Below are the code and all the weights of a small trained network. Each question names an input and a class and asks about switching units off, where a switched-off unit gives its printed mean instead of its output.

import numpy as np


def w(rows, s, z=0):
    codes = np.array(rows[::2]) - 128.0
    scale = np.full(codes.shape[1], s)
    scale[-1] = z or s
    return codes * scale


def f(y):
    return y / 2 * (1 + np.tanh(0.7978845608 * (y + 0.044715 * y**3)))


def log_softmax(a):
    a = a - a.max(-1, keepdims=True)
    return a - np.log(np.exp(a).sum(-1, keepdims=True))


def net(x, mask):
    res = np.array(x, float).reshape(1, 5) / 4 @ E
    y = f(res @ A[0][:, :-1].T + A[0][:, -1])
    res = res + np.where(mask, y, B[0][:, -1]) @ B[0][:, :-1]
    return log_softmax(res[-1] @ U[:, :-1].T + U[:, -1])


A, B = {}, {}
E = w([
[148,165,121,120,107,131],'x0',
[26,120,99,59,1,149],'x1',
[117,126,128,138,118,102],'x2',
[226,37,64,139,136,126],'x3',
[75,99,94,223,105,208],'x4',
],0.011)
A[0] = w([
[169,85,105,161,82,129,100],'N0',
[123,73,132,33,48,115,41],'N1',
[174,101,83,64,188,90,151],'N2',
[80,103,133,126,104,158,29],'N3',
[247,118,136,145,135,55,81],'N4',
[120,157,148,172,188,143,49],'N5',
[188,99,132,95,171,92,210],'N6',
[151,137,164,81,110,90,92],'N7',
[183,59,58,152,60,132,201],'N8',
[43,122,123,169,73,166,116],'N9',
[158,102,54,123,115,152,3],'N10',
[150,174,170,196,185,152,150],'N11',
[135,146,170,39,153,120,151],'N12',
[122,94,90,130,126,148,175],'N13',
[122,190,192,189,118,103,120],'N14',
[140,127,180,44,138,112,166],'N15',
[153,163,163,185,165,143,63],'N16',
[136,125,167,30,136,79,172],'N17',
[140,126,94,201,123,166,245],'N18',
[155,99,123,109,146,96,84],'N19',
[159,96,155,146,132,140,112],'N20',
[101,105,91,92,191,176,102],'N21',
[128,128,74,168,157,138,19],'N22',
[184,123,97,99,116,99,49],'N23',
[154,106,139,154,124,81,87],'N24',
[99,129,130,130,105,150,34],'N25',
],0.014,0.0054)
B[0] = w([
[152,21,246,159,192,42,164],'N0',
[119,63,216,138,241,2,211],'N1',
[116,235,17,170,25,220,215],'N2',
[142,142,98,94,111,124,172],'N3',
[151,212,33,101,71,220,240],'N4',
[78,26,205,114,179,63,174],'N5',
[167,195,8,187,32,157,228],'N6',
[65,33,158,108,148,93,178],'N7',
[180,80,181,194,227,16,217],'N8',
[209,100,120,29,70,253,246],'N9',
[88,28,219,40,151,15,151],'N10',
[138,63,209,102,244,52,220],'N11',
[75,136,184,191,167,46,205],'N12',
[157,110,126,102,152,118,164],'N13',
[140,62,208,151,186,28,184],'N14',
[125,34,151,157,158,19,205],'N15',
[80,48,213,83,187,28,183],'N16',
[182,61,250,143,226,64,227],'N17',
[76,40,210,23,136,89,208],'N18',
[161,88,60,91,59,223,159],'N19',
[116,148,77,153,107,125,151],'N20',
[134,225,65,200,60,134,135],'N21',
[173,119,142,178,180,77,146],'N22',
[177,152,101,120,62,166,163],'N23',
[120,93,88,110,146,138,151],'N24',
[147,103,66,65,13,202,153],'N25',
],0.0066,0.014)
U = w([
[190,149,159,173,155,56,175],'0',
[140,115,204,110,107,86,195],'1',
[169,191,74,68,2,199,1],'2',
],0.01,0.0039)

Each question gives the input, the list of numbers given to net, and the class t.
The units are the neurons (one row each of A and B). Each row of codes is followed by its name. A weight is (code - 128) times the scale printed after its matrix; where a second scale follows, it is the last column's (A, B and U).
mask holds one flag per neuron, in row order. A switched-off neuron (its flag False) gives its mean, the last column of its row in B, instead of its output. The means were averaged over made-up inputs and are rounded, as every weight is.
A unit's drop is (log p(t) with every unit on - log p(t) with that unit switched off) / (log p(t) with every unit on - log p(t) with every unit switched off).
The circuit of an input: a set's keep is (log p(t) with only the set's units on - log p(t) with every unit switched off) / (log p(t) with every unit on - log p(t) with every unit switched off). Starting from the 12 units with the biggest drops (on a tie, the unit counted first), units are removed one at a time, each time the one whose removal leaves the highest keep (on an exact tie, the one counted first), for as long as the keep stays at least 0.8.
circuit, biggest first: the units of the circuit, biggest drop first
k most important neurons: the k neurons with the biggest drops, biggest first
drop of u: that unit's drop, to one decimal
input [3,6,-2,1,-4], class 0: circuit, biggest first : [N18 N1]
input [5,8,-1,2,-2], class 0: circuit, biggest first : [N18]
input [4,8,4,1,-4], class 0: circuit, biggest first : [N18 N1]
input [1,-6,0,-2,4], class 1: circuit, biggest first : [N18 N8]
input [-6,-1,-2,-8,-5], class 0: circuit, biggest first : [N9 N18]
input [4,-8,3,-6,1], class 1: 3 most important neurons : [N16 N5 N8]
input [6,-8,-6,-2,4], class 1: 2 most important neurons : [N18 N16]
input [-2,8,2,6,-3], class 0: 3 most important neurons : [N8 N18 N1]
input [0,6,-1,1,-8], class 0: drop of N9 : 0.2
input [3,4,-6,1,-8], class 0: drop of N5 : 0.0
input [-3,-6,-6,-4,2], class 1: drop of N1 : 0.1
